Below is a small trained network, with its code and all its weights. Each question gives an input and a target symbol and asks what happens when units are switched off, that is, made to give their printed mean instead of their output.

import numpy as np


def w(rows, s, z=0):
    codes = np.array(rows[::2]) - 128.0
    scale = np.full(codes.shape[1], s)
    scale[-1] = z or s
    return codes * scale


def f(y):
    return np.maximum(y, 0)


def softmax(a):
    e = np.exp(a - a.max(-1, keepdims=True))
    return e / e.sum(-1, keepdims=True)


def log_softmax(a):
    a = a - a.max(-1, keepdims=True)
    return a - np.log(np.exp(a).sum(-1, keepdims=True))


def net(x, mask):
    ids = ['αβγδεζηθλξπσφψω'.index(c) for c in x.split()]
    T = len(ids)
    res = E[ids] + P[:T]
    r = res
    for j in range(2):
        rows = slice(2 * j, 2 * j + 2)
        q, k, v = (r @ M[0][rows].T for M in (Q, K, V))
        z = softmax(np.where(np.tri(T) > 0, q @ k.T / 2**0.5, -1e9)) @ v
        o = O[0][rows]
        res = res + np.where(mask[j], z, o[:, -1]) @ o[:, :-1]
    y = f(res @ A[0][:, :-1].T + A[0][:, -1])
    res = res + np.where(mask[2:10], y, B[0][:, -1]) @ B[0][:, :-1]
    return log_softmax(res[-1] @ U[:, :-1].T + U[:, -1])


Q, K, V, O, A, B = {}, {}, {}, {}, {}, {}
E = w([
[112,116,104,147],'α',
[130,157,126,115],'β',
[183,212,215,195],'γ',
[126,144,94,108],'δ',
[123,152,102,116],'ε',
[148,171,188,146],'ζ',
[88,102,4,111],'η',
[122,153,131,130],'θ',
[141,158,167,142],'λ',
[136,131,160,112],'ξ',
[148,213,122,130],'π',
[131,132,112,124],'σ',
[104,96,167,133],'φ',
[88,125,147,75],'ψ',
[93,128,194,141],'ω',
],0.014)
P = w([
[89,193,141,187],'0',
[121,38,111,169],'1',
[65,221,116,149],'2',
[198,60,153,116],'3',
[34,221,140,152],'4',
[239,43,188,127],'5',
[1,198,134,177],'6',
[210,51,177,8],'7',
[5,213,84,153],'8',
],0.0073)
Q[0] = w([
[185,90,101,89],'h0',
[155,253,59,127],'h0',
[145,44,181,113],'h1',
[216,93,143,14],'h1',
],0.015)
K[0] = w([
[133,80,173,171],'h0',
[163,101,220,32],'h0',
[164,156,80,139],'h1',
[251,51,122,137],'h1',
],0.017)
V[0] = w([
[223,111,93,236],'h0',
[79,77,201,178],'h0',
[237,176,209,219],'h1',
[92,7,195,185],'h1',
],0.013)
O[0] = w([
[152,157,58,218,93],'h0',
[110,92,231,155,103],'h0',
[159,130,103,234,196],'h1',
[10,74,203,221,3],'h1',
],0.011,0.0053)
A[0] = w([
[224,43,137,91,151],'n0',
[120,246,172,143,186],'n1',
[43,169,138,142,135],'n2',
[83,68,85,122,131],'n3',
[85,124,147,88,56],'n4',
[169,49,175,108,251],'n5',
[114,68,154,130,40],'n6',
[192,156,155,78,67],'n7',
],0.011,0.0019)
B[0] = w([
[247,117,252,193,175],'n0',
[41,127,76,13,254],'n1',
[133,3,106,152,155],'n2',
[94,212,189,116,144],'n3',
[181,81,197,186,172],'n4',
[82,254,76,98,159],'n5',
[131,184,82,123,139],'n6',
[71,35,150,155,238],'n7',
],0.0099,0.0095)
U = w([
[71,192,107,196,64],'α',
[88,169,137,151,30],'β',
[133,150,124,132,158],'γ',
[139,142,114,117,2],'δ',
[97,17,45,237,135],'ε',
[74,149,113,158,149],'ζ',
[54,102,114,180,125],'η',
[117,198,202,133,217],'θ',
[105,135,27,88,146],'λ',
[90,127,107,173,93],'ξ',
[142,79,81,130,108],'π',
[138,88,105,138,42],'σ',
[112,48,177,66,180],'φ',
[255,75,108,133,204],'ψ',
[27,45,97,197,103],'ω',
],0.006,0.0035)

Each question gives the input, a string of symbols that net reads in full, and the target symbol t.
The units are the heads (2 rows each of Q, K, V and O) and the neurons (one row each of A and B). Each row of codes is followed by its name. A weight is (code - 128) times the scale printed after its matrix; where a second scale follows, it is the last column's (O, A, B and U).
mask holds one flag per unit, heads first, then neurons. A switched-off unit (its flag False) gives its mean, the last column of its rows in O or B, instead of its output. The means were averaged over made-up inputs and are rounded, as every weight is.
A unit's drop is (log p(t) with every unit on - log p(t) with that unit switched off) / (log p(t) with every unit on - log p(t) with every unit switched off).
The circuit of an input: a set's keep is (log p(t) with only the set's units on - log p(t) with every unit switched off) / (log p(t) with every unit on - log p(t) with every unit switched off). Starting from all 10 units, units are removed one at a time, each time the one whose removal leaves the highest keep (on an exact tie, the one counted first), for as long as the keep stays at least 0.8.
units of the circuit, in order: the units of the circuit, biggest drop first
k most important neurons: the k neurons with the biggest drops, biggest first
which heads matter: for each layer, one digit per head in row order, 1 if its drop is at least 0.15 and else 0, layers parted by /
drop of u: that unit's drop, to one decimal
input π ε π γ θ η ψ ε θ, target φ: which heads matter -> 01
input δ η π π π π α ζ, target ψ: which heads matter -> 01
input π η γ ψ π π ψ ξ π, target φ: units of the circuit, in order -> [h1, h0, n2]
input σ π γ ω, target ψ: units of the circuit, in order -> [n1, n0]
input ψ π π ε γ π ψ σ, target ψ: which heads matter -> 00
input π π α π π ψ, target ψ: 2 most important neurons -> [n0, n1]
input β γ γ ε, target ε: which heads matter -> 11
input ψ η ψ π σ, target φ: units of the circuit, in order -> [h1, h0]
input π γ π λ ε, target λ: units of the circuit, in order -> [h1, n1]
input π π ζ, target λ: units of the circuit, in order -> [n1, n0, h1]
input ψ π ζ, target φ: units of the circuit, in order -> [h0, h1, n1]
input ε π ψ η λ, target φ: units of the circuit, in order -> [h0, h1, n7]
input γ π ζ ε, target ψ: 4 most important neurons -> [n1, n0, n7, n5]
input π π α γ π ζ λ, target λ: 3 most important neurons -> [n1, n0, n4]
input ψ θ ζ δ π π ψ η, target ψ: units of the circuit, in order -> [n0]
input γ δ θ π π π ψ η, target ψ: units of the circuit, in order -> [n0, n1]
input η λ π γ γ θ, target ε: units of the circuit, in order -> [h1]
input π δ ζ ξ β ψ ω γ γ, target ω: units of the circuit, in order -> [h1, n2]
input γ η π π π ω, target ψ: units of the circuit, in order -> [n0, n1]
input η θ π η π ψ ψ, target φ: units of the circuit, in order -> [h1, n4]
input ε ψ δ, target φ: units of the circuit, in order -> [h0, h1]
input π ξ π π π π α, target λ: most important neuron -> [n0]
input π π π ψ π, target φ: 2 most important neurons -> [n7, n1]
input π γ γ π π ζ ε, target λ: 3 most important neurons -> [n0, n4, n1]
input π ψ γ π ψ γ λ λ, target ε: drop of n5 -> 0.0
input π ψ ε π ψ π γ, target φ: drop of h1 -> 0.5
input π θ η ε ψ ψ ψ θ θ, target φ: drop of h0 -> 0.2
input θ π ψ η β, target φ: drop of n6 -> 0.0
